Here is a tiny trained network, its code and every weight. The questions are about switching its units off for an input and a class, where a switched-off unit gives its printed mean instead of its output.

import numpy as np


def w(rows, s, z=0):
    codes = np.array(rows[::2]) - 128.0
    scale = np.full(codes.shape[1], s)
    scale[-1] = z or s
    return codes * scale


def f(y):
    return np.maximum(y, 0)


def log_softmax(a):
    a = a - a.max(-1, keepdims=True)
    return a - np.log(np.exp(a).sum(-1, keepdims=True))


def net(x, mask):
    res = np.array(x, float).reshape(1, 6) / 4 @ E
    y = f(res @ A[0][:, :-1].T + A[0][:, -1])
    res = res + np.where(mask, y, B[0][:, -1]) @ B[0][:, :-1]
    return log_softmax(res[-1] @ U[:, :-1].T + U[:, -1])


A, B = {}, {}
E = w([
[202,110,43,134,140,192,48,128,157,54,142],'x0',
[116,132,125,130,128,135,125,129,132,129,123],'x1',
[131,122,128,129,129,121,130,128,126,126,129],'x2',
[115,68,189,137,66,191,195,117,184,51,174],'x3',
[141,67,85,156,31,149,101,130,116,253,147],'x4',
[74,124,125,33,109,71,69,131,153,120,214],'x5',
],0.011)
A[0] = w([
[145,197,79,136,196,61,73,131,92,162,95,56],'neuron 1',
[172,148,138,192,138,159,171,97,118,145,75,45],'neuron 2',
[135,113,149,125,63,152,187,111,164,79,145,34],'neuron 3',
[119,63,189,142,65,187,192,94,200,59,193,72],'neuron 4',
[93,120,134,63,126,93,90,132,178,127,194,35],'neuron 5',
[176,130,149,187,135,165,163,127,119,133,55,31],'neuron 6',
[67,110,164,140,130,117,149,145,109,154,116,3],'neuron 7',
[132,75,99,161,51,153,97,136,116,218,158,91],'neuron 8',
[133,127,123,154,131,137,147,134,125,128,102,24],'neuron 9',
[138,109,139,175,144,160,141,127,123,126,100,42],'neuron 10',
[128,138,146,153,115,128,126,137,153,119,147,36],'neuron 11',
[66,158,208,115,98,56,208,130,100,182,128,43],'neuron 12',
[80,123,126,22,85,57,73,120,160,115,208,43],'neuron 13',
[113,192,178,106,253,97,152,120,137,19,119,72],'neuron 14',
[145,160,85,113,179,95,85,99,95,189,102,49],'neuron 15',
[107,131,130,122,174,140,130,147,121,97,128,23],'neuron 16',
[153,128,129,201,134,161,170,127,124,129,68,45],'neuron 17',
[99,124,138,51,109,104,66,117,134,124,209,45],'neuron 18',
[139,92,110,147,41,127,111,125,121,190,149,50],'neuron 19',
[145,146,104,114,132,157,137,118,124,126,150,18],'neuron 20',
[190,114,42,131,127,189,32,135,165,56,160,2],'neuron 21',
[115,136,154,118,179,136,133,142,141,88,141,24],'neuron 22',
],0.011,0.0052)
B[0] = w([
[80,112,167,72,116,125,82,195,85,178,141,219],'neuron 1',
[92,123,100,165,150,111,148,135,114,58,160,181],'neuron 2',
[111,118,134,89,135,91,81,166,101,163,123,177],'neuron 3',
[81,133,139,63,127,116,68,212,65,207,117,232],'neuron 4',
[95,134,87,162,163,126,175,134,103,94,124,199],'neuron 5',
[111,151,88,166,184,127,181,145,114,100,140,182],'neuron 6',
[150,110,154,137,146,147,95,111,157,130,144,156],'neuron 7',
[180,179,100,77,55,83,172,92,171,87,85,250],'neuron 8',
[120,135,109,128,147,124,128,127,129,115,128,140],'neuron 9',
[101,135,126,148,142,130,149,125,97,103,131,154],'neuron 10',
[138,150,139,119,128,128,126,141,124,127,132,133],'neuron 11',
[183,64,199,167,186,200,76,65,187,170,177,220],'neuron 12',
[104,153,82,192,186,129,167,137,98,61,114,244],'neuron 13',
[191,161,90,77,11,104,170,80,177,119,79,236],'neuron 14',
[96,109,137,81,120,129,95,178,84,160,133,203],'neuron 15',
[136,111,134,110,97,125,147,117,150,120,126,145],'neuron 16',
[93,132,81,176,160,115,151,119,97,94,144,180],'neuron 17',
[105,125,95,184,150,128,170,129,98,101,127,213],'neuron 18',
[175,162,130,93,45,119,166,102,154,106,95,216],'neuron 19',
[141,133,134,136,140,104,120,126,133,137,123,132],'neuron 20',
[151,76,216,171,175,181,79,65,197,174,170,228],'neuron 21',
[166,144,122,121,94,102,135,115,133,136,131,156],'neuron 22',
],0.011,0.017)
U = w([
[211,163,78,55,17,79,176,87,196,116,84,187],'0',
[100,120,126,35,139,96,51,254,56,201,118,141],'1',
[112,141,49,229,210,101,194,143,93,68,124,193],'2',
[194,71,198,171,195,169,69,50,240,177,159,4],'3',
],0.0087,0.0019)

Each question gives the input, the list of numbers given to net, and the class t.
The units are the neurons (one row each of A and B). Each row of codes is followed by its name. A weight is (code - 128) times the scale printed after its matrix; where a second scale follows, it is the last column's (A, B and U).
mask holds one flag per neuron, in row order. A switched-off neuron (its flag False) gives its mean, the last column of its row in B, instead of its output. The means were averaged over made-up inputs and are rounded, as every weight is.
A unit's drop is (log p(t) with every unit on - log p(t) with that unit switched off) / (log p(t) with every unit on - log p(t) with every unit switched off).
most important unit: the unit with the biggest drop
k most important neurons: the k neurons with the biggest drops, biggest first
drop of u: that unit's drop, to one decimal
input [5,5,-6,8,3,-4], class 1: most important unit -> neuron 4
input [7,-1,5,7,4,1], class 1: 2 most important neurons -> neuron 4; neuron 12
input [-8,3,0,5,-7,8], class 2: 4 most important neurons -> neuron 13; neuron 5; neuron 21; neuron 18
input [0,8,3,5,5,6], class 2: 4 most important neurons -> neuron 13; neuron 14; neuron 18; neuron 5
input [1,-8,-2,0,0,2], class 2: 2 most important neurons -> neuron 12; neuron 14
input [8,2,2,4,-7,-7], class 3: 2 most important neurons -> neuron 21; neuron 8
input [5,1,1,-1,2,5], class 2: 3 most important neurons -> neuron 12; neuron 13; neuron 18
input [8,8,0,5,7,3], class 3: 2 most important neurons -> neuron 21; neuron 14
input [-8,3,-3,-3,-8,-7], class 0: 3 most important neurons -> neuron 14; neuron 21; neuron 13
input [8,-2,1,-7,-4,6], class 3: 3 most important neurons -> neuron 21; neuron 4; neuron 3
input [-8,3,-3,8,6,-6], class 1: 3 most important neurons -> neuron 4; neuron 21; neuron 3
input [7,2,4,8,5,-4], class 1: 3 most important neurons -> neuron 4; neuron 12; neuron 3
input [5,0,5,-1,-1,5], class 2: 2 most important neurons -> neuron 12; neuron 13
input [-3,-7,3,-6,6,2], class 0: most important neuron -> neuron 8
input [-3,5,7,-3,-8,-2], class 0: drop of neuron 14 -> 0.5
input [0,7,2,5,2,8], class 2: drop of neuron 13 -> 0.4
input [3,0,4,-2,-8,-4], class 0: drop of neuron 14 -> 1.5
